Each row has a class, written after it.
[-205 -219  -62   86 -181  -25 -492 -221 -196 -171  -85  285 -212  278
  206  470  -20    6  -73  -17  297  -86   29   -9  398   26  -85 -187
 -302   51  142  131 -387 -572 -235  321  632  -54   84   97   -8   35
 -381]	vazo
[-192 -233  -39   72 -189  -15 -497 -206 -186 -189  -59  273 -246  283
  209  464    7   56  -65  -19  335  -90   48   -3  392   -1  -95 -191
 -288   27  128   93 -361 -535 -303  333  650  -81   75   86    7   69
 -376]	vazo
[ 182  -72 -277   -2  118  335  -15  -39 -199 -358   79  -14 -119  770
   89  195   90  311 -209   62  292 -230  155  322   -7  -21 -197  -31
   72 -122  -25  251 -458 -276 -688  373  475  -36  -56   45 -147  -83
 -105]	zil
[  11 -238 -206   14  -97  300  -93   31  -85 -355  133  -33 -292  777
  -58  266  180  364  -62  -10  302 -231  269  358  -52   29 -109   59
  208 -183 -214  226 -396 -379 -660  419  453   51  -92  179 -189 -121
  -98]	dek
[-259 -217  -37  124 -117  -25 -496 -220 -107 -183 -112  269 -281  302
  178  450   82   77  -47  -91  265  -86   76  -51  462   36  -56 -124
 -371   53  131  113 -379 -539 -269  346  597  -77   87  133   -1   13
 -386]	ker
[-218 -188  -51   91 -153  -47 -478 -267 -213 -179  -86  255 -193  303
  271  469   82   49  -90  -49  282 -115   94  -49  427   32  -65 -160
 -378   72  209  135 -395 -571 -245  292  628  -29   85   89    5   39
 -375]	tapi
[  55 -176 -259   -3   -7  302 -114   53 -111 -370   91   -6 -302  811
   -4  265  195  419  -85  -41  311 -167  281  336  -93   91 -170   32
  234 -138 -145  225 -426 -383 -666  446  421   28  -41  170 -237 -144
 -137]	Bagi
[  -2 -239 -256   25  -24  358  -41   -3  -79 -346  133  -98 -258  845
  -43  187   87  383  -71   -6  335 -179  252  370  -77   74 -128   56
  213 -175 -180  267 -371 -344 -660  421  460   28  -32  200 -196 -164
 -133]	bigum
[ -38 -170  -23   70 -156   72 -450 -110 -126 -176  -12  315 -300  247
  114  304  184   41    5    7  208 -144   84  -43  428  -52  -80 -100
 -311    7  221  124 -463 -601 -315  354  582  -78    6  264  -80  -44
 -356]	dek
[-253 -250  -46  -44  107   15 -385 -384 -228 -175 -141  132 -253  375
  216  239   97  109  -97 -148  314  -67  157  -70  412  -42  -76  -70
 -268   40  277  306 -459 -398 -122  245  653  -55  165   10   36  -70
 -430]	Bagi
[ -92 -192  -37   52 -115   92 -426 -149 -136 -160  -39  294 -262  247
  136  347  143   41  -10  -24  214 -131   82  -64  440  -47  -64  -76
 -343    8  211  163 -455 -597 -269  355  608  -93   42  201  -18  -47
 -400]	milag
[-231 -215  -61  139 -175  -28 -495 -236 -170 -163  -22  301 -219  330
  209  481   95   22  -92  -23  268 -120   76  -18  408   56  -50 -165
 -359   42  175   86 -391 -581 -279  310  615  -47   76  122    2   44
 -347]	ker
[-302 -231  -45  -45  121    9 -346 -410 -203 -157 -149  174 -244  397
  204  226  196   92  -76 -111  289  -97  175  -66  434  -81  -60  -90
 -317   62  268  350 -453 -415 -166  229  645  -36  126   28   57  -82
 -456]	Zavik
[-275 -262  -60  -62  143  -15 -413 -370 -220 -154 -138  155 -242  387
  241  261  122   89  -95 -131  328  -52  165  -69  387   -5  -40  -84
 -335   43  289  333 -441 -406 -194  286  649  -58  141   25   74  -30
 -407]	Bagi
[ 197 -151 -233  146   72  392 -114 -104  -16 -283   80  -93 -290  783
   16  253  204  524   -2  175  169  -87  320  313  135  -48  -53   39
  212 -115  -37  175 -241 -187 -700  341  512   -2   44   78 -159 -249
   35]	tapi
[  99 -113 -298   39  101  314  -59  -73 -173 -369  107   25 -151  762
   73  237   95  313 -197  103  332 -198  191  322    9   15 -215  -33
   43  -82  -47  218 -473 -246 -731  336  484  -39  -33   79 -110  -45
 -112]	bigum
[ -26 -129 -356   42  140  415   51  -76 -151 -290   74   -7 -167  875
  -30  306  115  354 -131    5  313 -126  204  319  -11   26 -248  -26
   98  -50   -2  289 -464 -338 -692  442  559  -28   80  106 -263 -200
 -259]	zil
[  72 -207 -215  143   -9  398 -100  -74  -49 -307   84  -65 -293  786
  -19  222  163  490  -25  147  164 -142  330  323  109  -11  -56   77
  168 -153  -94  175 -258 -271 -610  342  475   38   40  152 -113 -283
  -18]	tapi
[ -33 -183  -32   91  -63   69 -450 -181 -138 -146  -19  294 -273  275
  178  303  189   28    6   11  173 -117  103  -59  414  -37  -49  -78
 -355   14  249  151 -457 -587 -274  347  566  -84   35  234  -49  -53
 -358]	dek
[ -85 -133 -381   39  113  431   33  -47 -162 -299   64    2 -164  890
  -43  295   59  344 -155   20  371 -150  172  325  -50   39 -268  -37
   85  -73   15  269 -443 -339 -778  448  531  -31   79  151 -258 -166
 -259]	bigum
[ 134 -102 -323   46  153  330  -61 -117 -197 -356   95   12 -168  791
   71  254  128  332 -199  116  263 -161  184  325   -3   39 -186  -21
  113  -79  -30  195 -461 -237 -691  330  516  -75  -18   70 -142  -83
 -163]	Zavik
[  29 -349  -61   86 -177   -2 -447 -263 -197 -168   96  221 -118  211
  155  413 -134  -83  -29  105  379 -146    3  -42  492  -52  -60 -195
 -359  -55  222  116 -418 -415 -119  190  790 -171   63   22   94  188
 -464]	Vabel
[ -41 -148  -21  114 -117   60 -452 -145 -132 -168  -18  289 -279  243
  205  321  174   38  -24  -65  214 -120   99  -76  420  -19  -81  -81
 -318   25  245   83 -476 -579 -282  339  569  -65   96  234  -49  -81
 -301]	tapi
[-264 -257  -63  105 -128  -18 -437 -236 -162 -155  -77  221 -207  303
  219  472   18   44  -66  -34  299  -90   39  -22  403    4  -70 -187
 -368   29  205  166 -396 -511 -267  329  673  -93   99   78   -1   70
 -406]	milag
[  46 -294  -32   83 -104  -21 -399 -287 -129 -198   27  223 -226  163
  153  345  -67  -45    0  -39  344 -171   21  -93  546 -112 -122  -99
 -346  -32  186  143 -462 -366 -134  181  750 -157   59   71   45  137
 -432]	dek
[  -5 -207  -48   93 -144   71 -446 -129 -133 -169   40  295 -258  258
  156  287  146    1    6  -19  197 -116   45  -40  386   20  -98  -55
 -319   13  223  124 -484 -590 -294  352  619  -95   45  257  -67  -27
 -326]	zil
[  41 -196 -264   25   33  354  -37  -44  -94 -322  128 -110 -274  864
    7  176   98  416  -64  -45  288 -186  284  361  -65  118 -103  114
  210 -171 -147  301 -372 -319 -627  414  449   57  -37  187 -212 -199
 -116]	zil
[-101 -176 -316   60   54  425   39  -20 -158 -306  102  -66 -181  878
  -33  228   70  377 -117  -17  299 -152  180  354  -71   44 -219   14
  108 -124   41  296 -443 -316 -700  453  565    6   71  190 -245 -181
 -196]	milag
[  79 -160 -303   -8   68  312  -27  -62  -95 -353  124  -74 -247  842
   12  230  187  411  -67  -13  320 -173  279  348  -48   58 -138   35
  232 -113 -133  282 -410 -261 -657  401  533   11  -29  116 -192 -130
 -113]	Zavik
[ -55 -305  -87   85  -34    6 -373 -326 -148 -169   33  173 -189  256
  174  309  -62  -41  -43  -25  326 -138   65  -90  483  -47  -70 -106
 -375  -43  195  215 -466 -393  -93  205  765 -153   89   75   52   96
 -486]	zil
[-281 -271  -43  -38  123  -14 -360 -378 -213 -194 -144  139 -231  357
  239  271   80  106  -82 -170  333  -49  156  -63  395  -43  -95  -99
 -313   58  252  339 -453 -375 -139  276  688  -54  169   -1   87  -29
 -434]	bigum
[-268 -253  -29  -50  167   -6 -382 -378 -186 -173 -169  124 -222  374
  217  272  110  105  -84 -175  360  -47  182  -90  403  -65  -71 -106
 -303   45  246  346 -448 -425 -150  269  633  -40  163   16   46  -41
 -451]	bigum
[-252 -220  -49   87 -143   10 -469 -228 -154 -169  -92  257 -234  279
  218  458  -27   59  -79  -86  324  -96   44  -54  458   20  -92 -144
 -371   42  169  125 -380 -539 -247  333  652  -81  116   93   18   44
 -408]	milag
[  56 -194 -262    0   25  337 -104    9  -96 -343   99  -61 -285  844
  -11  198  189  433  -65    8  278 -176  226  333  -61  108  -99   81
  210 -151  -93  253 -376 -325 -666  435  488   -8  -47  188 -221 -140
  -86]	tapi
[-112 -213  -30   48 -142   59 -442 -119 -121 -174  -23  320 -328  245
  147  306  218   31  -16  -44  232 -141  111  -52  383  -30 -108  -64
 -354   37  205  159 -510 -599 -325  362  560  -73   26  267  -50  -53
 -367]	tapi
[ -27 -315  -27   70 -118  -21 -441 -289 -186 -171   38  208 -204  187
  156  399  -70  -42  -17  -30  362 -109   68  -63  506  -62  -94 -121
 -350  -11  203  148 -445 -415 -107  206  724 -145   92   43   67   85
 -489]	Bagi
[-272 -248  -36  -43  140   -3 -372 -412 -208 -133 -162  135 -232  352
  250  308  148   63  -69 -144  297  -64  144  -88  437  -83  -50  -59
 -310   36  272  340 -467 -435  -98  253  666  -53  169   -3   53  -54
 -470]	milag
[  34 -239  -65   70 -131   -1 -400 -266 -208 -180  116  170 -177  219
  175  333  -53   -6  -32  -31  328 -146   57  -63  461  -53 -128 -141
 -321  -26  278  167 -485 -359 -176  224  757 -113   74   76   33  103
 -430]	Bagi
[-102 -153 -326   -5  133  419    6  -44 -156 -322   35   13 -197  842
  -54  212   79  334 -190    0  342 -168  176  273    3   30 -264  -11
   64  -66   34  267 -469 -370 -685  411  510  -41   82  167 -223 -215
 -281]	Bagi
[   2 -196 -298   29  101  327 -111  -47  -75 -365  107  -15 -252  865
  -41  249  164  416 -128   36  313 -182  261  297  -30  137 -115   21
  127 -116 -140  230 -400 -329 -648  415  474  -46  -37  153 -174 -102
 -151]	bigum
[-256 -250  -76  113 -175   -8 -488 -179 -212 -162  -38  268 -166  308
  199  459  -21   30  -88   -5  293 -132   36  -37  375   79  -65 -192
 -376    9  218  120 -373 -577 -220  331  649  -84   86  117   25   56
 -403]	bigum
[  55 -299  -54   92 -134   -1 -373 -271 -156 -179   73  179 -214  208
  161  301  -73  -63   12  -28  339 -124  -17  -54  469  -97 -120 -143
 -265  -54  217  160 -483 -363 -188  208  776 -164   59   91  -16  144
 -457]	dek
[  13 -277  -31   80 -151   -7 -440 -224 -191 -186   56  211 -193  184
  192  355  -75   -6  -55  -43  338 -177   13  -77  486  -33 -120 -158
 -378  -35  286  113 -466 -399 -136  230  721 -135   85   80   46  110
 -420]	tapi
[  -2 -300  -26   91 -147  -26 -419 -298 -179 -185   50  253 -205  166
  146  356  -99  -46  -30  -41  364 -149   65  -90  502 -112 -128 -187
 -369  -24  242  160 -448 -398  -90  219  714 -109   87   78   78  111
 -496]	ker
[-267 -233  -48  -30  118  -13 -408 -386 -227 -159 -156  178 -260  345
  276  303  121  100  -81 -147  307  -46  182  -79  405  -32  -44  -81
 -304   57  290  301 -430 -405 -185  264  651  -45  169   -8   78  -63
 -400]	Bagi
[ -69 -116 -367   36  151  443   21  -77 -147 -287   59   16 -194  899
  -15  249  103  353 -160   56  332 -160  187  311  -35   21 -260  -31
   96  -71   35  263 -423 -356 -749  421  530  -34   77  158 -261 -215
 -234]	vazo
[ -57 -119 -352   21  182  446    1 -110 -132 -269   28   -4 -203  858
  -61  296   79  374 -156   -3  335 -109  209  270   31   25 -241   -8
   94  -57   50  278 -423 -338 -744  435  527  -23  104  148 -248 -228
 -272]	milag
[-259 -239  -59  -60  131   10 -350 -413 -217 -156 -135  142 -216  401
  241  267  113  117 -113 -109  360  -87  143  -67  439  -51  -62 -112
 -298   48  276  316 -431 -378 -184  224  682  -55  154  -17   63  -33
 -387]	tapi
[-208 -266  -45  124 -180  -10 -487 -212 -137 -169  -46  286 -251  302
  172  464    6   35  -36  -21  315  -85   25  -18  424   36  -69 -157
 -355   25  111   99 -365 -534 -305  335  635 -110   78  111  -10   81
 -401]	zil
[ 103 -137 -239  120  -11  395  -90 -144 -101 -305   97  -83 -265  771
  -10  226  146  455  -56  127  159 -138  343  347   85  -23  -72   54
  218 -114  -24  199 -283 -274 -603  319  490   99   54  146 -161 -317
  -39]	Zavik
[ 118 -133 -223  147   94  389  -93 -111  -69 -318   36  -73 -269  756
   10  225  187  495  -27  154   96 -111  309  285  132  -38  -42   40
  170 -129   -5  195 -280 -250 -575  347  493   23   77  122 -124 -301
  -60]	bigum
[-281 -232  -32  -54  140   -8 -382 -444 -190 -170 -138  170 -237  385
  222  211  164  107  -87 -132  303  -92  178 -113  456  -46  -37  -88
 -352   71  278  346 -435 -423 -142  224  648  -55  124    4   67  -58
 -396]	Bagi
[  56 -173 -266   30   27  339  -54  -39  -77 -356  117  -68 -257  822
  -13  266  179  441  -60  -16  281 -176  276  342  -33   86 -134   56
  197 -134 -102  247 -369 -338 -652  408  503   17  -27  143 -218 -179
  -93]	milag
[ 147 -116 -220  123   11  384 -102 -118  -42 -299  104  -65 -319  762
   -7  289  237  498  -54   76  146 -126  402  313   96  -28  -76   44
  213  -88  -47  207 -302 -279 -657  352  457  109   39  109 -181 -335
    0]	tapi
[-293 -254  -64  -42  106   13 -370 -389 -214 -141 -149  141 -237  412
  214  288  128   72  -94 -157  343  -69  141  -48  405  -44  -82  -51
 -284   38  256  337 -450 -414 -178  259  673  -57  141   -1   26  -37
 -439]	milag
[-268 -200  -25  -46  186    5 -392 -416 -190 -165 -188  148 -233  373
  228  251  142  135  -86 -183  306  -40  187  -95  463  -42  -20 -107
 -299   61  253  318 -431 -404 -131  250  641  -44  164   -9   68  -91
 -417]	Zavik
[ -56 -199  -29  112  -81  103 -464 -152  -73 -163  -16  262 -322  252
  161  286  144   39    9  -43  183 -102  122  -58  383   -7  -68  -11
 -341  -10  204  129 -461 -598 -261  349  562  -82   63  280  -73 -106
 -323]	Vabel
[-205 -221   -9  119 -180  -42 -475 -199 -187 -189  -59  292 -212  249
  222  436   47   -2  -92   -9  267 -126   64  -57  419  -20  -67 -186
 -399   20  213  107 -400 -567 -253  307  653  -71   67  135   37   66
 -393]	Vabel
[  32 -218 -224   60  -12  317  -80   25  -44 -355  123  -94 -288  812
  -24  227  184  398  -46   -8  275 -181  281  342  -42   71  -92   72
  204 -161 -167  225 -399 -354 -641  406  435   17  -35  194 -217 -175
 -107]	Bagi
[  11 -311  -40   52 -180  -15 -386 -273 -191 -180   64  220 -193  172
  148  348  -98  -94  -40  -54  402 -148   17  -68  478 -101 -155 -144
 -291  -37  234  167 -480 -427 -128  197  772 -124   86   90   32  129
 -493]	milag
[  -7 -230 -261   -4   26  359  -55  -13  -63 -342  113  -46 -290  860
  -72  212  136  377  -77   21  341 -192  255  357  -55   80 -116   82
  189 -151 -187  279 -398 -338 -673  410  462  -11  -72  178 -202 -145
 -166]	Vabel
[ -53 -330  -65   75 -144    7 -423 -246 -164 -189   51  210 -187  209
  126  345  -79  -51  -12   -7  352 -140   12  -78  468  -61 -108 -129
 -342  -51  192  173 -452 -413 -167  220  764 -157   69   88   63  142
 -497]	bigum
[ 157 -159 -224  172   47  427  -94 -110  -50 -275  108 -122 -257  788
    7  182  111  480   -2  131  115  -97  322  322   98  -48  -40   42
  192 -175  -15  217 -244 -224 -612  361  524   57   66  127 -145 -300
    8]	vazo
[  28 -182 -280   20   49  354  -70  -50  -89 -368  126  -77 -259  845
  -41  200  167  414  -94   18  272 -179  278  328  -51  113 -106   54
  205 -135 -116  257 -385 -353 -620  398  482   10  -26  179 -202 -203
 -141]	bigum
[-235 -219  -18  105 -183  -18 -486 -205 -153 -200  -84  302 -262  270
  177  420   39   39  -72  -73  303 -122   70  -48  431    3 -103 -165
 -356   47  162  102 -404 -579 -277  319  619  -52   84  167  -18   32
 -383]	vazo
[ 125 -194 -224  117   -9  373 -117 -118  -81 -314  106  -61 -243  739
  -29  287  116  456  -29  171  169 -130  325  312  144  -34  -41   19
  188 -142  -92  184 -265 -267 -586  321  541   45   17   84 -101 -223
  -57]	dek
[ -74 -160 -358   13  100  451   15  -25 -180 -294   92    9 -197  852
  -65  309   10  378 -177    9  364 -129  191  328  -52   41 -282  -47
   84  -66   33  260 -459 -322 -765  473  533  -33   83  150 -243 -179
 -273]	Bagi
[-290 -257  -40  -46  184    2 -388 -424 -192 -151 -193  162 -280  376
  214  295  168  122  -76 -184  288  -44  226  -99  433  -53  -51  -52
 -299   47  229  336 -441 -446 -124  262  649  -39  145   19   37  -92
 -441]	dek
[ -37 -116 -358   62  135  385   -5  -71 -152 -272   59   -3 -179  832
  -42  321   89  385 -132   46  292 -125  212  292  -47   29 -273  -82
  150  -41   31  271 -463 -330 -679  435  522  -10   69  146 -292 -217
 -208]	vazo
[-282 -273  -72  -43  201  -15 -391 -475 -211 -140 -159  132 -290  429
  238  310  226  144  -54 -110  254  -42  241  -47  431  -14  -44  -17
 -279   66  232  354 -451 -374 -142  220  642  -34  126  -25   51  -86
 -444]	dek
[ 101 -176 -233  131   78  369 -113 -156  -35 -287   92  -51 -278  779
   28  269  190  442  -71  131  173 -122  394  318  100   -2   -4   42
  102 -114  -58  246 -271 -263 -649  317  467   68   21   83  -95 -277
    0]	tapi
[-299 -255  -78  -17  125  -35 -357 -409 -232 -179 -133  129 -179  437
  264  248  164  101  -75 -101  317  -73  159  -43  417  -17  -47 -105
 -348   47  269  341 -457 -346 -166  253  697  -76  123  -36  100   21
 -400]	milag
[ -31 -121 -342   60  125  402   26  -69 -156 -314   59  -15 -199  827
  -41  265   54  397 -131  -19  323 -131  182  304   -5   38 -278  -55
  102  -65   42  247 -497 -276 -704  439  521  -20  103  148 -284 -188
 -236]	zil
[  68 -119 -253   27  153  327  -38  -29 -139 -303   56   -8 -167  741
   44  223   83  308 -180   32  287 -183  219  283  -20    4 -202    0
   73  -97  -35  277 -466 -293 -685  381  433  -12  -37  115 -137 -162
 -101]	Vabel
[ 166  -72 -294   96  183  349  -41  -55 -161 -347   92  -37 -151  782
   97  217   65  346 -182   91  293 -190  145  315   23   41 -184  -31
   53 -103   62  170 -454 -200 -710  355  470  -89   22   91 -164 -101
 -114]	bigum
[  71 -276  -48   64 -132  -40 -402 -304 -215 -195   51  205 -137  176
  205  357  -88  -51  -47  -11  363 -147   19  -79  509  -99 -113 -180
 -361  -31  239  148 -459 -363 -128  192  771 -132   79   28   86  166
 -408]	tapi
[  68 -191 -201  125   22  378 -106  -57  -67 -288  117  -79 -209  782
   23  229  130  483  -57  157  164 -157  333  309  112    6  -19    2
   88 -149  -16  195 -237 -273 -662  364  473   55   30  108  -52 -252
   23]	Bagi
[  35 -129 -329   44  122  453   55  -54 -178 -272   57  -24 -191  840
  -23  310   31  345 -180   44  313 -125  166  345  -16  -29 -273  -49
  167  -81   73  245 -464 -317 -695  407  545  -23  105  120 -291 -218
 -265]	Vabel
[  23  -67 -265   99  123  398  -33  -31 -137 -312   14  -31 -228  797
  -18  307  126  400 -104  -16  252 -103  191  267   31    5 -201    1
  186  -79  -14  172 -437 -345 -689  443  463  -20  110  162 -279 -250
 -251]	zil
[ -28 -361  -65   44  -87    2 -395 -286 -175 -194   19  171 -166  230
  148  327 -140  -69  -29    6  357 -162  -32  -57  475  -79 -105 -134
 -379  -68  201  196 -454 -400  -69  215  754 -174   71   58   50  158
 -523]	dek
[ 102 -169 -236   40   30  327  -57  -55  -79 -344  106 -103 -302  844
  -13  217  221  459  -22   21  243 -169  287  352  -21   48  -97  108
  303 -153 -167  259 -373 -300 -606  366  470   29  -43  142 -248 -192
 -113]	zil
[  46  -92  -19  117 -172   68 -460 -127 -154 -212  -12  304 -304  175
  200  307  209   60  -10  -32  140 -128  105  -80  410  -37  -80  -73
 -260   18  266   53 -485 -611 -268  326  588  -55   65  280  -87 -114
 -285]	tapi
[ -41 -148 -319   47   80  401   62   15 -154 -310   66   27 -183  827
  -20  296   78  363 -125   -8  352 -144  153  329  -50  -15 -304  -65
   91  -77   -9  257 -483 -333 -767  471  542  -44   62  154 -274 -127
 -244]	zil
